Here is a tiny trained network, its code and every weight. The questions are about switching its units off for an input and a class, where a switched-off unit gives its printed mean instead of its output.

import numpy as np


def w(rows, s, z=0):
    codes = np.array(rows[::2]) - 128.0
    scale = np.full(codes.shape[1], s)
    scale[-1] = z or s
    return codes * scale


def norm(h):
    return h / np.sqrt((h * h).mean(-1, keepdims=True) + 1e-5)


def f(y):
    return np.maximum(y, 0)


def log_softmax(a):
    a = a - a.max(-1, keepdims=True)
    return a - np.log(np.exp(a).sum(-1, keepdims=True))


def net(x, mask):
    res = np.array(x, float).reshape(1, 6) / 4 @ E
    u = 0
    for l in range(3):
        y = f(norm(res) @ A[l][:, :-1].T + A[l][:, -1])
        res = res + np.where(mask[u : u + 3], y, B[l][:, -1]) @ B[l][:, :-1]
        u += 3
    return log_softmax(norm(res)[-1] @ U[:, :-1].T + U[:, -1])


A, B = {}, {}
E = w([
[182,110,102,112,133,132,116,138,134],'x0',
[135,151,120,4,154,83,63,75,67],'x1',
[109,227,78,160,148,183,44,143,122],'x2',
[189,88,104,165,79,143,83,57,92],'x3',
[117,75,203,170,151,255,144,156,118],'x4',
[174,137,183,202,100,135,27,116,93],'x5',
],0.0088)
A[0] = w([
[189,161,31,233,28,190,196,100,253,107],'L0N1',
[87,149,165,4,111,135,118,82,18,50],'L0N2',
[188,158,170,46,225,96,102,31,114,4],'L0N3',
],0.0049,0.0015)
B[0] = w([
[169,184,254,137,20,96,164,82,165,253],'L0N1',
[200,189,63,149,163,156,117,36,153,225],'L0N2',
[169,159,192,82,199,197,78,101,161,204],'L0N3',
],0.011,0.0043)
A[1] = w([
[161,175,88,99,109,40,108,65,200,124],'L1N1',
[142,210,122,115,162,2,156,189,203,252],'L1N2',
[120,138,186,153,56,179,64,168,166,53],'L1N3',
],0.0085,0.0023)
B[1] = w([
[255,162,201,155,57,70,89,154,41,253],'L1N1',
[97,177,126,215,64,145,89,129,74,253],'L1N2',
[126,115,82,11,102,172,141,27,60,207],'L1N3',
],0.0095,0.0076)
A[2] = w([
[1,165,115,62,144,136,134,184,74,255],'L2N1',
[109,69,105,50,148,214,152,88,166,249],'L2N2',
[200,177,111,119,54,131,29,68,122,247],'L2N3',
],0.0069,0.0017)
B[2] = w([
[80,173,92,191,87,121,44,186,92,153],'L2N1',
[134,123,151,155,59,64,83,148,6,172],'L2N2',
[63,83,119,175,70,119,170,78,163,254],'L2N3',
],0.013,0.012)
U = w([
[206,96,170,189,77,136,78,178,8,53],'0',
[104,2,29,168,87,88,123,135,96,243],'1',
[117,59,154,119,112,108,117,128,147,251],'2',
[211,208,183,88,174,228,194,42,197,245],'3',
[220,142,134,228,183,187,154,142,98,154],'4',
[202,108,176,178,95,155,21,197,206,60],'5',
[130,58,59,71,248,204,162,146,245,2],'6',
],0.0048,0.0023)

Each question gives the input, the list of numbers given to net, and the class t.
The units are the neurons (one row each of A and B). Each row of codes is followed by its name. A weight is (code - 128) times the scale printed after its matrix; where a second scale follows, it is the last column's (A, B and U).
mask holds one flag per neuron, layer by layer. A switched-off neuron (its flag False) gives its mean, the last column of its row in B, instead of its output. The means were averaged over made-up inputs and are rounded, as every weight is.
A unit's drop is (log p(t) with every unit on - log p(t) with that unit switched off) / (log p(t) with every unit on - log p(t) with every unit switched off).
The circuit of an input: a set's keep is (log p(t) with only the set's units on - log p(t) with every unit switched off) / (log p(t) with every unit on - log p(t) with every unit switched off). Starting from all 9 units, units are removed one at a time, each time the one whose removal leaves the highest keep (on an exact tie, the one counted first), for as long as the keep stays at least 0.8.
units of the circuit, in order: the units of the circuit, biggest drop first
most important unit: the unit with the biggest drop
top k neurons: the k neurons with the biggest drops, biggest first
k most important neurons of layer l: the k neurons of layer l with the biggest drops, biggest first
drop of u: that unit's drop, to one decimal
input [1,-8,0,-2,2,-6], class 3: most important unit -> L0N1
input [7,8,1,1,-2,-1], class 3: top 3 neurons -> L0N3; L2N2; L0N2
input [-5,6,-5,2,-1,-4], class 3: top 3 neurons -> L0N3; L2N2; L0N2
input [1,-8,1,1,-1,-5], class 3: units of the circuit, in order -> L0N1; L2N2
input [-1,6,-4,6,-1,-2], class 3: units of the circuit, in order -> L0N3; L0N2
input [2,8,3,4,2,5], class 3: units of the circuit, in order -> L0N3; L2N2; L0N2
input [7,-8,-2,5,-3,3], class 3: 2 most important neurons of layer 1 -> L1N3; L1N2
input [2,8,-2,-6,7,7], class 3: top 2 neurons -> L0N2; L0N3
input [1,7,-4,-7,3,2], class 3: top 2 neurons -> L0N2; L0N3
input [-3,-7,-3,-2,2,5], class 3: top 4 neurons -> L0N1; L2N1; L2N3; L2N2
input [0,7,-3,-3,4,-3], class 3: drop of L0N3 -> 0.2
input [-7,0,8,2,-1,8], class 1: drop of L2N3 -> 0.3
input [2,-8,2,2,1,6], class 3: drop of L0N2 -> -0.1
